[[ -5.2   3.5   5.4   5.0   3.5   6.0  -0.6   5.2   4.3   1.0  -2.3  12.4
   -1.0  12.1   1.4]
 [ -1.0   0.8  -0.1  -0.9   1.0  -3.4   2.7   0.7  -4.5   0.1   0.2  -3.0
   -0.1  -0.3   0.3]
 [ -0.9 -35.8  24.0  11.1 -27.9  -8.0   2.9 -55.5  38.3  49.3  48.3 -18.2
   22.7  -2.4   8.1]
 [ -6.2  52.8 -81.9  -8.8  -8.8   6.6 -17.5  26.8  33.9 -16.3 -22.5 -19.4
   25.3 -10.5  23.4]
 [  0.8  -0.2   0.2   1.3  -0.6   1.1  -1.8   1.0   1.1  -0.1  -0.5   0.8
    0.3   1.5  -0.4]
 [ -5.0  -6.7  11.0   0.8  -4.9  -4.6  17.4  -3.6   3.3  10.3  -9.4   4.7
   -4.8   2.5 -10.2]
 [ -2.5  -2.0   3.5  -0.2  -1.7  -1.6   6.8  -1.6   1.4   3.2  -2.9   1.5
   -1.7   0.5  -3.4]
 [ -1.0   6.3  -1.2  -0.9   5.8 -15.8  13.0   3.3 -18.9   1.4   0.9 -12.6
    1.5  -0.9  -2.2]
 [ -0.4   3.7  -0.9  -0.5   2.0  -6.8   5.8   1.7  -9.3   0.5   0.6  -6.4
   -0.1  -0.6  -1.7]
 [ 30.1  12.8  -2.9  39.1 -16.0  46.4 -77.8  38.9  28.3  -0.1 -26.4  50.7
   26.8  62.2 -44.4]
 [ 10.3   3.0  -2.7   8.0  -1.4  18.4  -7.2   7.9  11.0  -6.0   3.5   1.3
    1.7   4.1   8.5]
 [ -4.5  -6.1   8.8   0.5  -3.8  -4.1  13.6  -2.8   2.5   8.5  -6.6   3.8
   -4.2   1.5  -7.8]
 [ -1.2  11.2 -18.9  -2.0  -1.7   1.0  -4.1   6.0   7.3  -3.5  -5.3  -4.6
    5.9  -2.6   5.8]
 [ 22.8   7.1  -5.4  19.5  -3.1  41.0 -16.4  18.2  24.5 -13.3   8.1   1.0
    4.1   7.6  19.4]
 [ -0.1 -12.7   8.9   3.3  -9.9  -3.3   1.7 -20.9  13.6  17.8  17.9  -6.3
    8.6  -1.0   3.4]
 [ 24.4   2.5  -2.6   0.4  28.6   4.4  -5.7   0.4 -20.5 -17.1  -0.5  -4.2
   -7.4 -17.5   4.1]]
The entry just right of 8.8: 0.5
The entry just right of 11.1 -> -27.9
The entry just left of the largest entry -> 26.8
Which number is the entry just left of -16.3?
A: 33.9
The minimum -> -81.9
The maximum is 62.2
Which number is the entry just left of -13.3?
A: 24.5
Which number is the entry just right of the smallest entry?
A: -8.8
Which number is the entry just left of 0.7?
A: 2.7
The entry just right of 24.4: 2.5
Which number is the entry just right of -22.5?
A: -19.4
Which number is the entry just left of 2.9?
A: -8.0
